Each row has a name. After each piece below comes the name of the row it's from, unless a question asks for something else. Each question is about the rows just above it. Places in a row count from 1.

.31; -.11; -.19; -.13; -.15; -.14; .76; .13; .61; -.15; -.05; -.19; .22  Ges
.28; .06; .80; -.26; -.34; -.16; -.19; .25; .32; .05; -.14; .67; .43  timem
.14; -.25; -.12; -.39; -.10; .14; -.45; .40; .24; .29; .31; -.61; -.22  mafun
-.17; -.14; .76; .13; .61; -.15; -.05; -.19; .22; .18; -.49; -.09; .06  Bib
.24; -.59; -.12; -.31; -.02; .31; -.07; -.01; -.86; -.26; .06; .03; -.12  Bekod
.03; .16; -.31; -.16; .37; .41; -.56; -.26; -.28; -.24; .10; -.34; .62  Luf
Row and place where -.12; -.39; -.10; .14; -.45; .40; .24; .29; .31 starts: -> mafun, 3
Count the entries of -.17; -.14; .76; .13; .61; -.15; -.05; -.19; .22: -> 9
Where does -.15; -.14; .76; .13; .61; -.15; -.05; -.19; .22 start? Give its row and place. -> Ges, 5

-.05; -.14; -.31; -.06; -.01; -.03; -.11; .12; -.03; .20; -.06; -.15; -.01; .22; -.09; .32; .09; .12; .09; -.27; .04; .07; .26; -.10; -.04; .09; -.17; .19; .11; -.09; .08; .01; -.14; -.07; -.45; -.02 : Rol
.01; .19; -.10; -.07; -.24; .31; -.02; -.19; -.14; .05; .16; .28; -.07; -.17; .57; -.19; -.36; -.30; -.05; .13; -.04; .16; .13; .07; .06; -.06; .06; -.20; .12; -.06; .03; .08; -.05; -.15; -.07; .00 : gomi
.18; .11; -.04; .07; -.03; -.19; -.24; .16; .37; .11; -.16; -.14; -.04; .14; .30; -.11; -.01; -.07; .02; -.10; .04; .15; -.01; -.02; -.27; .07; .17; -.21; .11; .02; .05; -.01; .36; -.49; -.07; -.01 : Tole
-.42; -.05; -.42; .16; .17; -.15; -.11; .08; -.29; .22; .05; .23; .14; -.04; .52; .33; .26; .05; .21; .01; .00; -.01; .11; .13; -.23; -.01; .28; -.81; -.08; .08; -.01; -.14; -.27; -.01; -.27; .30 : bov
.26; -.21; .17; -.04; .12; -.12; -.13; .50; -.18; -.19; -.05; -.23; .04; -.26; .32; -.08; -.08; .27; -.17; -.10; .02; .01; -.28; .14; .02; -.24; .49; .09; -.13; .15; .04; .12; -.33; -.53; -.18; -.14 : fepu
-.14; -.27; .00; .05; .04; -.46; .54; -.23; .20; -.11; .30; -.54; .09; -.05; .04; -.12; -.20; -.25; -.04; -.24; .05; -.10; .00; -.03; -.17; .12; .19; .01; .18; .11; -.02; -.04; .11; .38; -.65; -.29 : vese
.01; .19; -.10; -.07; -.24; .31; -.02; -.19; -.14; .05; .16; .28; -.07; -.17; .57; -.19; -.36; -.30; -.09; .28; .00; -.11; -.03; -.19; -.06; -.17; .11; -.37; -.10; -.54; -.44; .06; -.18; -.14; .18; .02 : Tomif
.30; -.14; .09; .20; -.09; -.14; -.05; -.13; -.50; .22; -.08; -.05; -.02; -.07; -.12; .21; .17; -.08; .16; .46; -.01; -.33; .27; -.02; .22; -.44; -.21; .38; -.45; -.33; -.28; .16; -.27; .06; -.15; .27 : Bukez
-.40; .30; -.01; .10; -.05; .50; .01; -.07; -.39; .06; .20; .37; -.09; .01; .39; -.02; .22; -.12; .15; -.54; .02; -.02; .18; -.07; .12; -.18; .12; .02; -.24; -.24; -.07; .13; -.49; .33; .45; .33 : tapi
find: .18; .11; -.02 -> vese
find: -.04; .14 -> Tole

.26; .14; .05; .16; -.18; .09; -.11; .13; -.18; .35; .01; -.10; .14; -.19; -.05; -.11; -.01; .13; .07; -.23; .09; -.03; -.22; .17; .15; .02 = filom
-.04; .28; -.08; -.08; .07; -.33; .01; -.04; -.14; -.51; .02; .28; -.62; .32; .17; .14; -.25; .35; -.18; .25; .16; -.35; .69; -.30; .11; -.56 = gogot
.10; -.32; .03; -.04; .00; .19; -.01; -.14; .15; .43; -.26; .01; -.05; -.44; -.35; -.24; -.06; -.31; .17; -.30; -.08; .22; -.76; .16; -.28; .14 = tuv
.10 is at row and place -> tuv, 1
Where does -.32; .03; -.04; .00 start? Give its row and place. -> tuv, 2
Where in the named rows is -.10? -> filom, 12

-.37; .18; -.07; .06; -.03; -.11; -.07; .11; .03; -.09; .03; .08; .21; .10; -.26; -.01; .03; .13; -.05; -.27; -.06; -.18; .04; .26; -.21; -.06; -.25; .24; -.14; .15; .03; -.03; .08; -.14; -.16; .27; .17; -.01; .13; .11; -.01; -.06; -.01; -.18; -.05; -.04 : zeted
.10; -.49; .30; .20; -.35; -.06; .07; .03; .50; -.08; -.53; -.23; -.23; -.13; .07; .32; -.19; -.07; .11; .53; -.07; .08; -.43; -.31; .44; .22; .07; .02; .43; -.27; .06; .28; -.17; -.09; -.35; .28; -.63; .21; .33; .23; -.39; -.04; .21; .16; -.03; .18 : kurul
.14; -.16; .13; .21; -.20; -.01; .13; .17; .12; .15; -.23; -.19; -.17; -.07; .15; .16; -.06; .08; .05; .08; .10; .16; -.20; -.12; .26; .07; .06; .06; .23; -.26; .08; .11; -.14; .08; -.02; -.03; -.24; .05; .17; .04; -.17; .02; .29; -.10; -.12; .13 : seso
-.18; .12; -.03; .05; -.03; -.03; -.02; .10; .00; -.05; .02; .03; .08; .01; -.11; -.02; .00; .07; -.03; -.15; -.04; -.06; .00; .13; -.11; -.06; -.15; .12; -.08; .03; .04; -.04; .00; -.06; -.06; .12; .08; .00; -.19; .02; -.02; .01; .02; .04; .00; .07 : moba
-.04; .22; .07; -.15; .08; .10; -.09; -.06; -.02; -.19; .16; .06; -.09; -.05; -.05; -.24; -.04; -.11; .02; .04; -.11; -.07; .08; .12; -.16; -.15; -.13; -.16; -.18; .01; .01; -.15; -.15; .04; .04; -.10; .12; .04; -.11; -.02; .19; .16; -.22; -.01; -.05; -.18 : fip
.02; .19; -.24; -.04; .14; -.01; -.09; -.33; .02; -.29; .47; .17; .04; .05; -.09; -.17; .13; -.15; -.22; .27; .11; -.18; .32; .00; -.08; .18; .02; -.32; -.05; .10; -.06; -.09; .15; -.01; .01; .03; .14; .15; .01; .08; .15; .12; -.38; .07; .28; -.04 : Kibam
-.16; -.01; .23; .03; -.16; -.08; .02; .13; .09; .15; -.29; -.22; -.08; .15; -.05; .02; -.09; .13; .10; -.23; .02; -.06; -.15; .24; .00; -.02; -.11; .12; -.03; -.12; .00; .08; -.19; .07; -.10; -.15; -.02; -.06; -.06; -.04; -.04; -.05; .23; .02; -.13; -.11 : miru
-.11; .10; .09; -.04; .00; -.05; -.06; -.01; .04; -.03; .00; .04; -.01; .11; -.11; -.05; .05; .07; .05; -.07; .02; -.12; .11; .24; -.10; .00; -.14; -.01; -.08; .07; -.05; .02; .03; .05; -.08; .05; .11; -.02; -.08; .07; .09; -.03; -.05; .05; .10; -.08 : Lom
.23; -.29; .22; -.07; -.03; .04; .04; -.02; .07; .14; -.29; -.07; -.14; -.03; .16; .13; -.27; -.04; .19; .18; -.02; .13; -.12; -.14; .19; .03; .15; -.04; .15; -.05; -.05; .14; -.03; .08; .00; -.07; -.21; -.05; .29; .02; -.04; -.09; .10; -.03; -.06; -.08 : nirul
-.18; .12; -.03; .05; -.03; -.03; -.02; .10; .00; -.05; .02; .03; .08; .01; -.11; -.01; .00; .07; -.03; -.15; -.06; -.06; .00; .13; -.11; -.06; -.15; .12; -.08; .03; .04; -.04; .08; -.06; -.06; .12; .08; .00; -.19; .02; -.02; .01; .02; .04; .00; .07 : buna
.15 with -1 step of .01 on every entry: -> .14
find: -.18; .12; -.03; .05; -.03; -.03; -.02; .10; .00; -.05; .02; .03; .08; .01; -.11; -.02; .00; .07; -.03; -.15; -.04; -.06; .00; .13; -.11; -.06; -.15; .12; -.08; .03; .04; -.04; .00; -.06; -.06; .12; .08; .00; -.19; .02; -.02; .01; .02; .04; .00; .07 -> moba
How many entries does .10; -.49; .30; .20; -.35; -.06; .07; .03; .50; -.08; -.53; -.23; -.23; -.13; .07; .32; -.19; -.07; .11; .53; -.07; .08; -.43; -.31; .44; .22; .07; .02; .43; -.27; .06; .28; -.17; -.09; -.35; .28; -.63; .21; .33; .23; -.39; -.04; .21; .16; -.03; .18 have? -> 46

.47; .02; .03; .51  patin
.00; .10; .68; .25  ramop
.02; .05; .56; .51  Depiv
.04; .05; .56; .41  kobu
Where do .00; .10; .68; .25 appear? -> ramop
Which row holds .02; .05? -> Depiv
Move every entry of .02 by +1 step of .01. -> .03

.84; .32; -.06; .04 = nume
.02; .17; -.18; -.27 = vivud
-.57; -.18; -.16; -.14 = vufem
-.09; -.25; -.15; -.10 = Kenu
.83; .32; -.06; .07 = kuzu
-.57; -.40; .12; -.24 = rutut
-.57; -.18; -.16; -.17 = saz
Row and place of -.17 in the named rows: -> saz, 4
Row and place of .07 in the named rows: -> kuzu, 4
.84 is at row and place -> nume, 1
How many entries does -.57 have? -> 1
.83; .32; -.06 begins in row and place -> kuzu, 1
Where in the named rows is -.24? -> rutut, 4
Shift each entry of .83; .32; -.06 by -1 times .01: -> .82; .31; -.07

-.15; .10; .04; -.07; -.01 = fiz
.19; .17; .19; -.14; -.26 = guti
.02; -.28; -.38; -.73; -.48 = Rogaf
.19; .17; .10; .21; -.23 = bog
.28; .05; .09; -.08; -.36 = vov
.28; -.49; .21; -.01; .18 = tivop
-.33; .22; .25; .57; .15 = sisip
.28; -.49; -.45; -.01; .18 = Pavep
-.21; -.13; -.22; -.30; .25 = Lotu
find: .17; .10; .21 -> bog
find: -.15; .10 -> fiz
Number of entries in -.21; -.13; -.22; -.30: -> 4

.27; -.67; .01; -.06; .01 -> roral
.28; -.64; .08; -.08; -.02 -> leri
.27; .27; .05; -.07; -.01 -> gutob
.26; -.67; -.03; -.05; .02 -> demor
How many entries does .28; -.64; .08; -.08 have? -> 4
.26 is at row and place -> demor, 1
-.03 is at row and place -> demor, 3

-.57; .60; .45; -.12; -.82 : Defe
.36; -.33; .42; .35; .23 : bida
-.80; .07; -.01; .09; .76 : sipez
.23; .08; .68; -.57; .34 : Vek
.76; -.59; -.85; .86; -.53 : vupod
.11; -.75; .09; -.31; -.83 : Sani
-.33; -.84; -.50; -.40; -.38 : zupuf
.60; -.57; -.43; -.43; -.75 : zedub
.35; -.03; .68; .29; -.81 : lanid
-.57; .71; .23; .07; -.81 : bura
.60; -.57 is in which row? -> zedub
Where does .23; .07 start? Give its row and place. -> bura, 3
How many entries does -.57; .71 have? -> 2

